(in the rows, 100 means zero)
Each row of numbers stands for one element and depends on some of the facts below. Use the named rows to name the rest.

Some facts about the elements:
nogak a <- J588,J233,J973,J225,J165,J559,J407,J560,J141,J352,J596,J998,J277,J195,J273,J416,J821,J51,J498,J306,J4,J345,J417,J26,J570,J254,J223,J891,J456,J781,J923,J211,J317,J999,J21,J706,J618,J44,J584,J941,J554,J119,J578,J946,J181,J85,J59,J347,J628,J125,J562,J960,J33,J471,J180,J710,J5,J179,J965,J755,J408,J615,J29,J199,J925,J845,J731,J365,J369,J478,J160,J816,J293,J124,J175,J750,J522,J73,J495,J87,J35,J47,J366
nogak b <- J820,J235,J356,J465,J652,J931,J163,J624,J84,J115,J952,J501,J587,J649,J832,J142,J475,J17,J431,J323,J997,J911,J104,J528,J539,J13,J700,J819,J902,J611,J527,J353,J720,J509,J749,J242,J425,J143,J381,J374,J215,J687,J955,J944,J705,J915,J247,J617,J108,J867,J616,J556,J930,J16,J733,J520,J659,J745,J530,J219
J973 suplak J819
J165 suplak J755,J527
J652 suplak J475,J17,J175,J85
J931 suplak J659,J816,J345,J611
J163 suplak J560,J181,J21,J915,J235
J141 suplak J225,J465,J124
J51 suplak J215,J700
J115 suplak J554,J381
J4 suplak J731,J706
J649 suplak J417,J845,J611
J570 suplak J407,J930,J530,J143,J944
J431 suplak J356,J142,J33,J562
J923 suplak J211,J353,J944
J317 suplak J925,J35,J821,J13
J911 suplak J867,J527,J539,J195,J624,J235
J999 suplak J867,J16,J998,J233,J143,J587
J618 suplak J749,J215,J195,J277
J528 suplak J891,J247,J902,J530
J119 suplak J179,J84,J816,J381,J408
J578 suplak J659,J997,J16,J562
J59 suplak J104,J17,J407,J219
J347 suplak J352,J596,J495,J365,J44
J628 suplak J596,J952,J225,J527,J731,J416,J425
J125 suplak J175,J180
J720 suplak J687,J832,J16,J273
J509 suplak J277,J562
J242 suplak J867
J710 suplak J501,J352,J819
J5 suplak J26,J832,J960
J955 suplak J554,J559,J254,J87
J29 suplak J891,J527,J160,J35,J471,J819
J705 suplak J946,J366,J530
J199 suplak J369,J345,J556
J617 suplak J47,J345,J781,J143
J478 suplak J160,J13,J87
J108 suplak J407,J160
J616 suplak J520,J353,J902
J750 suplak J925,J366,J223,J416
J522 suplak J306
J73 suplak J498,J365,J584,J588
J733 suplak J820,J944
J745 suplak J374,J293,J273,J624,J941

Known rows:
105,99,84,90,94,106,92,91,98,101,112,103,100,98,109,92,91,112,104,94,102,107,108,106,102,89,91,109,116,86,97,96,103,102,116,95,88,105,106,111,87,112,116,109,106,86,113,111: J941
87,134,96,106,128,111,92,103,95,98,106,93,109,110,104,148,106,103,100,94,82,74,94,98,90,88,105,99,85,128,97,106,70,83,88,105,127,112,93,98,114,107,33,90,95,128,82,94: J142
102,85,93,88,86,104,124,92,94,106,113,120,96,94,118,70,111,108,112,85,105,106,105,100,106,90,105,103,101,96,95,107,101,103,113,97,89,108,112,97,85,113,117,107,119,95,111,105: J29
105,94,93,81,96,106,103,94,101,107,108,101,98,92,100,80,93,115,111,88,93,102,109,99,91,90,90,103,115,94,103,98,98,106,112,95,89,107,105,113,86,113,123,111,108,92,108,105: J781
89,131,94,105,126,107,89,100,102,91,104,85,105,117,108,139,91,100,105,86,93,81,101,85,92,90,109,103,88,130,87,102,76,81,97,108,131,112,86,105,109,108,41,101,93,129,83,93: J997
102,83,90,73,92,107,117,94,100,110,108,108,92,87,111,66,102,116,115,77,103,103,110,103,86,87,97,103,99,102,95,105,98,105,115,97,91,106,112,104,89,113,117,114,122,101,104,107: J199
107,95,93,90,93,107,105,88,100,108,112,101,103,99,109,77,104,112,101,91,89,104,107,110,104,92,88,110,121,88,100,99,100,106,111,95,87,108,100,102,85,106,117,110,110,86,108,108: J195
85,129,96,104,121,102,112,98,102,88,104,93,95,124,118,101,107,98,106,76,116,89,98,51,101,88,106,109,75,141,66,105,88,78,93,113,134,107,97,97,104,111,57,109,110,136,83,88: J115
99,87,68,89,91,109,91,88,95,98,113,116,94,91,120,96,95,114,107,90,124,109,109,100,102,83,96,110,103,90,86,100,107,94,123,93,92,104,125,108,93,113,107,107,105,92,114,121: J5
109,105,99,90,103,109,105,98,93,93,98,116,106,89,113,73,126,115,108,82,96,111,114,119,124,79,97,94,119,82,100,107,113,98,107,92,98,107,108,118,80,110,95,100,104,85,108,98: J584
109,104,99,91,104,109,102,98,94,93,98,116,106,89,112,74,126,115,111,82,95,110,114,118,123,80,98,93,121,82,101,106,113,98,107,92,98,107,110,119,81,111,93,100,103,86,108,98: J588
89,124,91,113,118,108,97,101,102,85,103,81,106,120,101,134,83,92,111,77,96,87,98,74,94,90,121,91,101,135,79,103,79,87,92,109,138,113,84,101,100,104,61,103,93,128,87,93: J104
105,100,94,79,95,105,104,95,103,106,107,102,97,94,98,69,100,118,107,95,100,104,108,93,94,91,80,109,115,94,94,98,101,105,106,96,91,104,108,112,87,117,124,113,118,90,109,101: J816
103,74,97,91,93,106,89,91,107,96,110,101,99,92,86,54,102,117,117,93,100,100,106,119,121,95,86,104,95,91,89,87,94,105,109,89,86,110,98,93,84,107,131,97,96,82,119,93: J124
87,115,93,102,123,106,105,99,104,92,103,89,97,114,118,120,95,98,114,66,100,85,102,76,91,86,123,100,74,141,82,106,78,81,103,111,134,112,90,99,107,108,44,108,98,140,80,95: J617
101,82,83,89,86,111,124,92,95,107,111,115,97,91,108,76,102,107,112,78,106,107,104,102,100,87,105,94,112,100,92,105,101,108,109,96,95,108,117,94,84,107,126,107,121,93,111,110: J59
102,74,88,86,93,105,123,91,92,108,114,119,97,83,111,71,104,112,109,68,94,106,104,86,103,83,95,94,103,102,99,95,99,102,113,94,89,110,118,105,85,111,122,113,101,96,107,106: J923
104,106,96,88,89,100,115,92,96,102,111,111,97,104,103,69,106,111,101,106,109,108,103,74,106,93,79,111,118,93,86,101,106,104,102,97,88,103,113,110,83,120,129,111,121,87,115,99: J254
90,124,98,97,127,105,90,102,109,90,98,74,101,115,103,124,85,102,114,75,91,83,105,80,84,89,116,100,87,135,86,102,77,85,100,110,134,112,80,112,106,110,50,108,95,137,80,90: J556

Rows to name:
No name comes twice in this set of rows, the named rows included.
105,83,89,88,90,109,120,84,98,116,114,109,101,96,121,68,119,112,104,81,94,104,109,111,105,91,90,113,112,93,95,107,98,103,113,96,89,109,107,91,87,100,104,113,115,95,103,113  J618
105,101,96,89,90,101,115,92,96,102,113,110,98,101,103,75,102,111,103,102,106,107,104,81,104,93,86,108,115,93,93,101,104,105,105,96,88,105,111,109,83,119,124,110,116,87,115,99  J87
90,128,102,113,116,100,103,100,100,85,106,87,104,125,110,131,93,92,108,88,98,85,97,65,103,95,120,102,88,132,84,105,80,83,97,111,131,112,83,104,100,112,48,104,95,128,88,87  J13
100,89,86,81,92,110,116,92,94,112,112,116,96,88,114,79,111,115,108,86,100,102,107,110,97,86,95,107,100,96,96,106,98,102,113,95,88,106,117,97,92,111,109,106,121,96,107,111  J578
105,91,90,90,90,107,111,93,96,103,111,108,102,94,99,82,95,110,109,89,96,105,105,95,99,89,95,97,120,94,98,98,99,107,107,95,90,108,107,108,83,113,124,109,109,87,113,105  J407
86,119,94,98,120,106,107,101,105,94,102,88,97,115,119,120,99,99,113,71,105,83,103,75,88,88,121,103,74,140,78,110,79,81,102,112,135,110,91,99,108,109,42,108,108,141,79,93  J931
85,116,81,113,114,115,111,100,103,87,102,91,103,118,107,128,90,88,114,63,110,88,98,83,97,85,131,85,94,141,69,111,81,88,92,111,143,112,93,84,102,97,65,100,109,133,86,100  J652
87,131,82,112,125,107,70,96,103,79,105,85,103,119,112,153,79,99,105,86,111,87,103,75,99,87,113,105,90,126,78,98,84,75,105,106,135,110,91,114,108,110,40,102,83,126,88,102  J832
89,130,97,103,125,106,92,101,105,90,102,81,103,116,106,135,90,101,108,83,93,82,101,80,87,89,112,103,89,132,85,103,78,83,98,110,132,111,84,107,107,111,44,104,95,131,82,91  J659
90,131,89,113,125,106,80,96,104,83,106,80,104,123,116,141,81,96,105,83,100,88,102,81,102,90,116,106,91,126,84,98,82,79,104,109,132,112,81,107,105,109,44,104,87,127,86,97  J374
90,125,101,113,122,103,95,98,103,83,105,82,104,122,111,126,93,94,109,82,94,85,100,83,106,93,121,102,84,130,85,100,79,82,99,110,131,113,79,101,102,108,46,102,90,127,87,86  J527
87,114,94,110,115,104,113,98,98,88,107,96,100,118,120,122,98,92,113,70,104,87,98,72,101,88,127,97,77,139,79,109,80,81,100,111,134,113,92,94,103,109,48,105,100,136,84,92  J108
99,85,73,91,84,118,123,93,98,105,107,113,100,93,100,76,99,103,114,74,113,108,104,112,98,84,107,86,122,101,81,109,101,112,102,96,102,107,117,85,83,100,142,103,129,92,113,116  J125
86,137,99,106,133,108,104,99,103,88,107,83,97,123,135,106,92,91,100,55,90,94,95,96,112,83,125,97,68,132,84,95,88,82,106,115,130,107,76,87,104,104,69,105,112,131,81,90  J163

The same elements again, as new rows of numbers:
Known rows:
104,83,108,104,74,106,97,76,95,113,106,98,106,112,93,101,99,104,104,111,120,98,146,101,120,82: J745
98,87,111,104,81,100,80,91,104,113,105,117,90,113,101,100,101,118,98,103,121,94,138,114,147,78: J902
100,93,98,97,119,90,72,118,89,83,116,77,57,100,111,115,101,96,95,105,77,104,65,76,121,119: J923
96,79,146,104,69,116,105,107,102,120,94,63,105,92,89,104,98,114,106,108,119,102,125,109,115,45: J931
100,86,110,103,85,101,99,96,105,113,99,122,106,116,94,98,97,114,103,101,122,93,141,116,127,81: J219
99,116,91,96,117,94,101,109,102,92,96,101,100,88,106,99,101,94,97,91,84,103,75,96,84,114: J223
100,112,92,96,120,97,104,110,102,89,95,101,97,93,104,99,99,94,100,92,86,101,73,94,76,116: J85
99,115,92,94,118,91,107,112,103,93,96,102,106,88,105,99,102,94,95,92,82,105,76,100,86,117: J925
102,88,78,93,125,88,135,130,91,91,106,96,128,106,99,102,94,92,98,106,82,117,69,102,77,136: J478
114,93,121,96,70,107,100,57,93,106,116,103,103,118,91,90,92,102,111,105,123,93,166,81,104,83: J867
100,113,91,97,117,98,102,108,102,89,97,100,96,93,105,98,99,93,100,92,87,101,71,93,77,116: J615
100,110,89,96,121,96,106,112,102,90,95,98,99,93,103,101,98,93,100,92,84,103,73,94,76,117: J175
98,98,77,92,123,100,111,109,98,90,98,95,109,100,106,93,96,98,102,95,88,110,71,103,70,126: J87
99,115,92,96,117,97,100,105,101,90,97,98,98,90,106,98,101,93,98,92,85,102,74,94,81,115: J124
99,112,90,96,117,99,100,106,100,90,98,95,95,91,105,99,100,94,99,94,87,102,71,94,78,115: J306
98,108,91,95,117,103,100,104,101,89,97,91,95,92,107,94,98,97,101,92,88,103,69,95,72,114: J408
103,91,110,102,77,106,94,73,101,112,104,115,105,113,96,92,98,110,103,103,123,94,149,107,121,81: J624
104,116,82,97,115,98,101,93,98,90,96,99,100,91,104,100,102,85,99,94,86,102,82,89,73,122: J195
99,90,109,103,80,105,93,84,104,114,100,116,104,113,97,94,99,114,103,101,123,94,143,114,124,79: J915

Rows to name:
No name comes twice in this set of rows, the named rows included.
100,87,116,103,84,100,91,97,105,112,102,118,97,116,96,99,96,115,101,101,121,93,142,112,135,78  J930
99,76,118,103,87,97,68,100,99,107,114,112,69,123,102,107,97,120,100,104,117,91,138,103,160,81  J944
101,105,88,95,116,87,123,120,95,94,103,95,119,91,101,104,101,90,94,103,79,113,72,99,88,125  J317
98,113,127,95,111,105,111,125,105,92,95,71,94,79,99,99,95,99,104,90,84,101,63,89,69,86  J345
99,89,125,103,85,90,86,107,104,114,107,122,90,112,97,107,100,117,96,101,115,94,142,110,157,77  J530
99,84,74,121,84,108,92,88,98,125,66,99,113,102,87,128,118,87,99,113,119,97,144,122,115,86  J509
101,104,85,95,126,88,134,131,99,88,105,118,119,108,97,99,93,93,100,97,84,105,69,100,76,131  J160
101,86,128,103,80,86,89,109,98,119,108,107,99,104,96,114,103,113,91,108,109,101,143,108,169,78  J705
98,89,123,103,78,107,96,93,107,115,98,109,103,107,95,95,97,117,103,100,122,94,138,115,124,68  J556
99,88,92,107,82,105,87,77,101,118,88,115,107,110,98,102,106,106,99,103,122,97,147,120,126,86  J215
115,86,123,98,67,106,103,61,88,108,120,90,105,115,89,97,94,97,109,114,118,98,163,78,112,84  J242
115,94,115,98,61,100,105,52,87,112,122,98,116,109,92,94,100,95,103,116,118,101,168,83,120,91  J911
102,104,90,99,113,101,104,106,94,88,99,79,95,93,101,106,101,86,101,103,84,104,70,84,74,116  J5

The same elements again, as new rows of numbers:
Named rows:
76,124,133,103,101,91,63,57,94,97,87,121,78,105,78,126,59,122,107,73,65,130,147,86,89,133,105: J616
74,118,124,133,123,88,73,89,138,80,96,130,98,123,102,161,123,103,123,63,106,108,85,137,98,115,86: J165
73,118,137,107,103,82,62,71,70,111,84,93,87,100,76,126,51,122,126,79,74,126,145,83,97,134,91: J528
72,107,129,156,106,69,74,75,110,91,103,77,105,99,115,163,113,102,98,66,108,95,106,102,73,111,91: J946
76,135,135,109,106,86,68,50,94,99,104,123,72,87,100,138,68,124,94,64,56,122,137,84,69,137,108: J353
76,113,130,154,104,75,77,75,123,84,107,95,98,100,128,162,115,97,96,60,102,95,102,107,69,110,94: J181
78,136,141,104,107,72,74,61,84,99,104,120,73,80,109,146,65,128,99,66,53,122,106,102,77,132,102: J952
84,124,138,105,94,58,68,52,86,94,106,112,69,83,111,140,44,117,91,54,56,118,123,113,69,132,95: J832
80,136,138,107,103,71,65,71,86,103,104,121,71,83,115,147,58,113,105,58,46,115,111,100,73,131,103: J624
72,112,133,148,99,77,82,80,120,87,112,92,94,101,124,160,124,106,95,71,102,98,97,111,67,104,91: J369
73,104,128,154,111,63,70,73,100,95,97,69,110,100,104,165,113,105,99,68,111,95,104,105,81,110,88: J366
55,119,153,107,96,71,75,68,95,107,103,126,55,85,150,119,64,118,115,63,69,114,117,78,94,156,71: J819
76,110,129,152,101,73,74,77,123,87,111,92,95,102,126,163,112,95,99,57,100,92,107,112,65,109,89: J998
78,135,141,106,94,73,84,63,90,101,108,110,79,75,116,143,54,120,108,63,50,120,115,99,72,131,105: J219
74,110,129,151,103,75,80,70,125,82,106,95,98,100,125,160,116,100,92,62,102,97,101,108,72,112,93: J498
76,134,138,110,102,76,69,60,84,100,102,115,74,81,109,141,64,122,99,65,55,121,123,88,73,133,104: J520
74,110,129,153,104,76,80,75,122,84,107,93,99,99,127,161,115,101,95,61,103,96,101,108,70,110,91: J965
74,110,129,149,110,73,78,75,121,90,104,87,101,96,125,162,115,101,96,61,106,97,100,112,70,109,87: J821
80,132,143,106,93,80,70,73,80,108,119,106,70,85,104,143,62,122,112,72,49,115,132,100,61,124,98: J143

Name these rows:
No name comes twice in this set of rows, the named rows included.
74,109,136,145,99,81,80,80,121,87,106,91,89,100,130,156,126,103,85,73,101,98,100,110,70,97,92  J816
82,122,137,111,92,59,63,66,83,95,111,115,66,82,107,138,41,121,98,51,58,119,127,117,56,126,93  J16
80,129,139,105,98,65,72,60,84,98,106,113,71,79,112,139,53,118,96,58,55,118,120,105,69,130,98  J687
80,132,141,109,98,72,69,69,84,105,108,111,71,82,113,145,56,116,104,62,50,115,119,100,69,127,99  J587
88,123,140,81,97,97,66,68,105,103,65,112,67,94,116,125,45,92,82,71,53,130,129,101,104,103,105  J115
76,123,146,90,87,85,79,79,89,98,97,119,68,98,96,125,66,130,107,84,59,132,117,112,90,113,96  J649
75,131,140,110,103,72,67,64,78,106,101,104,76,79,108,142,58,122,106,67,56,119,121,89,77,133,101  J247
53,86,139,140,86,77,86,80,144,80,94,115,81,127,144,123,114,94,117,64,126,99,109,100,110,134,62  J710
68,122,136,120,91,74,74,82,95,82,91,138,75,83,90,116,35,148,108,55,82,146,121,113,70,117,99  J431
75,109,129,152,110,69,75,73,113,87,103,86,102,98,118,164,114,102,95,64,108,98,100,109,75,111,90  J223
65,114,126,177,100,77,79,95,125,75,99,110,103,90,127,154,106,113,99,51,111,109,94,96,62,104,102  J277
80,104,131,132,81,91,118,77,148,79,110,85,121,105,114,154,90,94,131,69,106,109,111,128,81,108,97  J59
75,131,148,101,95,78,77,73,78,104,108,111,64,80,113,139,74,132,94,79,52,123,112,100,73,118,99  J611

